Here is a tiny trained network, its code and every weight. The questions are about switching its units off for an input and a target symbol, where a switched-off unit gives its printed mean instead of its output.

import numpy as np


def w(rows, s, z=0):
    codes = np.array(rows[::2]) - 128.0
    scale = np.full(codes.shape[1], s)
    scale[-1] = z or s
    return codes * scale


def norm(h):
    return h / np.sqrt((h * h).mean(-1, keepdims=True) + 1e-5)


def f(y):
    return np.maximum(y, 0)


def softmax(a):
    e = np.exp(a - a.max(-1, keepdims=True))
    return e / e.sum(-1, keepdims=True)


def log_softmax(a):
    a = a - a.max(-1, keepdims=True)
    return a - np.log(np.exp(a).sum(-1, keepdims=True))


def net(x, mask):
    ids = ['αγημτφ'.index(c) for c in x.split()]
    T = len(ids)
    res = E[ids] + P[:T]
    u = 0
    for l in range(2):
        r = norm(res)
        for j in range(3):
            rows = slice(4 * j, 4 * j + 4)
            q, k, v = (r @ M[l][rows].T for M in (Q, K, V))
            z = softmax(np.where(np.tri(T) > 0, q @ k.T / 4**0.5, -1e9)) @ v
            o = O[l][rows]
            res = res + np.where(mask[u + j], z, o[:, -1]) @ o[:, :-1]
        u += 3
        y = f(norm(res) @ A[l][:, :-1].T + A[l][:, -1])
        res = res + np.where(mask[u : u + 4], y, B[l][:, -1]) @ B[l][:, :-1]
        u += 4
    return log_softmax(norm(res)[-1] @ U[:, :-1].T + U[:, -1])


Q, K, V, O, A, B = {}, {}, {}, {}, {}, {}
E = w([
[124,87,101],'α',
[127,83,97],'γ',
[20,36,187],'η',
[62,164,51],'μ',
[54,247,168],'τ',
[207,233,112],'φ',
],0.014)
P = w([
[95,107,48],'0',
[111,115,1],'1',
[62,112,14],'2',
[172,95,169],'3',
[141,160,49],'4',
[93,81,71],'5',
[176,93,171],'6',
[122,161,56],'7',
],0.0095)
Q[0] = w([
[145,75,138],'L0H1',
[161,137,185],'L0H1',
[178,54,160],'L0H1',
[51,156,74],'L0H1',
[153,156,117],'L0H2',
[83,170,135],'L0H2',
[122,180,155],'L0H2',
[183,102,82],'L0H2',
[77,122,99],'L0H3',
[187,188,8],'L0H3',
[204,147,61],'L0H3',
[163,121,178],'L0H3',
],0.016)
K[0] = w([
[118,90,158],'L0H1',
[83,73,95],'L0H1',
[139,51,136],'L0H1',
[149,254,202],'L0H1',
[100,140,141],'L0H2',
[89,111,94],'L0H2',
[62,112,98],'L0H2',
[153,151,167],'L0H2',
[121,126,149],'L0H3',
[48,55,122],'L0H3',
[120,36,66],'L0H3',
[130,153,91],'L0H3',
],0.017)
V[0] = w([
[125,117,103],'L0H1',
[116,1,138],'L0H1',
[45,168,155],'L0H1',
[116,134,218],'L0H1',
[93,104,8],'L0H2',
[98,66,115],'L0H2',
[89,85,149],'L0H2',
[224,70,144],'L0H2',
[221,7,163],'L0H3',
[125,130,128],'L0H3',
[194,219,178],'L0H3',
[157,108,103],'L0H3',
],0.0073)
O[0] = w([
[136,115,123,145],'L0H1',
[218,2,188,113],'L0H1',
[87,155,186,157],'L0H1',
[71,174,186,76],'L0H1',
[194,88,206,255],'L0H2',
[190,154,109,182],'L0H2',
[148,153,112,153],'L0H2',
[145,17,52,78],'L0H2',
[149,52,120,69],'L0H3',
[126,127,128,130],'L0H3',
[162,180,1,23],'L0H3',
[138,128,143,130],'L0H3',
],0.0056,0.0059)
A[0] = w([
[203,171,123,231],'L0N1',
[40,98,31,14],'L0N2',
[254,165,134,185],'L0N3',
[173,242,193,254],'L0N4',
],0.0098,0.0051)
B[0] = w([
[175,108,2,193],'L0N1',
[44,219,117,192],'L0N2',
[219,153,75,189],'L0N3',
[70,119,213,254],'L0N4',
],0.009,0.0053)
Q[1] = w([
[2,84,136],'L1H1',
[131,142,85],'L1H1',
[223,179,183],'L1H1',
[46,63,154],'L1H1',
[151,144,121],'L1H2',
[141,109,144],'L1H2',
[107,107,116],'L1H2',
[140,122,129],'L1H2',
[109,131,145],'L1H3',
[95,162,61],'L1H3',
[128,167,102],'L1H3',
[138,91,144],'L1H3',
],0.022)
K[1] = w([
[126,253,162],'L1H1',
[160,133,96],'L1H1',
[157,2,128],'L1H1',
[105,208,153],'L1H1',
[164,117,125],'L1H2',
[134,108,168],'L1H2',
[109,143,116],'L1H2',
[142,155,166],'L1H2',
[118,151,192],'L1H3',
[172,176,119],'L1H3',
[158,169,136],'L1H3',
[105,105,105],'L1H3',
],0.022)
V[1] = w([
[148,179,118],'L1H1',
[151,250,160],'L1H1',
[135,120,38],'L1H1',
[139,24,71],'L1H1',
[154,113,179],'L1H2',
[157,117,90],'L1H2',
[155,194,239],'L1H2',
[176,106,90],'L1H2',
[59,86,134],'L1H3',
[199,209,161],'L1H3',
[215,180,224],'L1H3',
[140,57,116],'L1H3',
],0.012)
O[1] = w([
[191,119,109,122],'L1H1',
[221,145,147,183],'L1H1',
[110,128,59,82],'L1H1',
[65,141,122,4],'L1H1',
[138,113,92,102],'L1H2',
[138,131,123,42],'L1H2',
[60,109,33,70],'L1H2',
[134,147,125,2],'L1H2',
[206,121,148,225],'L1H3',
[5,129,134,40],'L1H3',
[25,196,140,69],'L1H3',
[192,152,106,131],'L1H3',
],0.011,0.002)
A[1] = w([
[67,49,218,101],'L1N1',
[142,191,254,1],'L1N2',
[137,57,57,36],'L1N3',
[218,152,177,41],'L1N4',
],0.0091,0.0066)
B[1] = w([
[244,118,170,253],'L1N1',
[162,237,222,213],'L1N2',
[64,124,1,178],'L1N3',
[53,143,69,226],'L1N4',
],0.0094,0.0026)
U = w([
[144,45,44,109],'α',
[144,66,31,87],'γ',
[162,5,178,128],'η',
[241,198,32,104],'μ',
[191,221,193,57],'τ',
[65,161,73,252],'φ',
],0.011,0.0044)

Each question gives the input, a string of symbols that net reads in full, and the target symbol t.
The units are the heads (4 rows each of Q, K, V and O) and the neurons (one row each of A and B). Each row of codes is followed by its name. A weight is (code - 128) times the scale printed after its matrix; where a second scale follows, it is the last column's (O, A, B and U).
mask holds one flag per unit, layer by layer, with each layer's heads first. A switched-off unit (its flag False) gives its mean, the last column of its rows in O or B, instead of its output. The means were averaged over made-up inputs and are rounded, as every weight is.
A unit's drop is (log p(t) with every unit on - log p(t) with that unit switched off) / (log p(t) with every unit on - log p(t) with every unit switched off).
The circuit of an input: a set's keep is (log p(t) with only the set's units on - log p(t) with every unit switched off) / (log p(t) with every unit on - log p(t) with every unit switched off). Starting from the 12 units with the biggest drops (on a tie, the unit counted first), units are removed one at a time, each time the one whose removal leaves the highest keep (on an exact tie, the one counted first), for as long as the keep stays at least 0.8.
circuit, biggest first: the units of the circuit, biggest drop first
unit that matters most: the unit with the biggest drop
k most important neurons: the k neurons with the biggest drops, biggest first
top k neurons in layer l: the k neurons of layer l with the biggest drops, biggest first
which heads matter: for each layer, one digit per head in row order, 1 if its drop is at least 0.15 and else 0, layers parted by /
drop when u is switched off: that unit's drop, to one decimal
input α α γ α η φ η, target μ: circuit, biggest first => (L1H3; L0H3)
input α η α μ τ τ γ μ, target τ: unit that matters most => L1H1
input γ η α τ, target φ: which heads matter => 011 / 100
input η η μ, target μ: circuit, biggest first => (L1H3; L0N2)
input φ φ γ, target φ: which heads matter => 100 / 001
input α γ η φ α α, target φ: circuit, biggest first => (L0H1; L1H3)
input φ η η φ φ φ η γ, target φ: which heads matter => 000 / 001
input γ φ η φ η φ α, target γ: which heads matter => 101 / 100
input η η φ μ τ γ, target τ: which heads matter => 100 / 101
input η γ γ γ, target α: circuit, biggest first => (L1H1; L0H1; L0H2)
input γ γ γ γ, target α: circuit, biggest first => (L1H1; L0H2; L1H3)
input γ τ γ φ φ α η α, target φ: which heads matter => 000 / 001
input η γ α, target η: which heads matter => 101 / 100
input φ γ γ μ γ α τ, target φ: circuit, biggest first => (L1H1)
input γ η γ, target η: top 2 neurons in layer 0 => (L0N1; L0N3)
input η τ γ γ η, target τ: which heads matter => 001 / 100
input η μ γ τ α, target τ: which heads matter => 010 / 100
input α γ τ γ, target γ: which heads matter => 000 / 100
input τ η τ φ η μ α, target γ: 3 most important neurons => (L0N4; L0N2; L0N3)
input γ η γ γ η η μ α, target α: unit that matters most => L0H1
input η μ μ, target μ: 2 most important neurons => (L0N2; L1N4)
input η τ γ φ φ, target φ: drop when L0H2 is switched off => 0.0
input γ α τ γ α η τ η, target τ: drop when L0H1 is switched off => 0.1
input γ γ τ η μ μ, target τ: drop when L1H1 is switched off => 0.7
input φ η η γ φ μ τ α, target τ: drop when L1H3 is switched off => 0.1
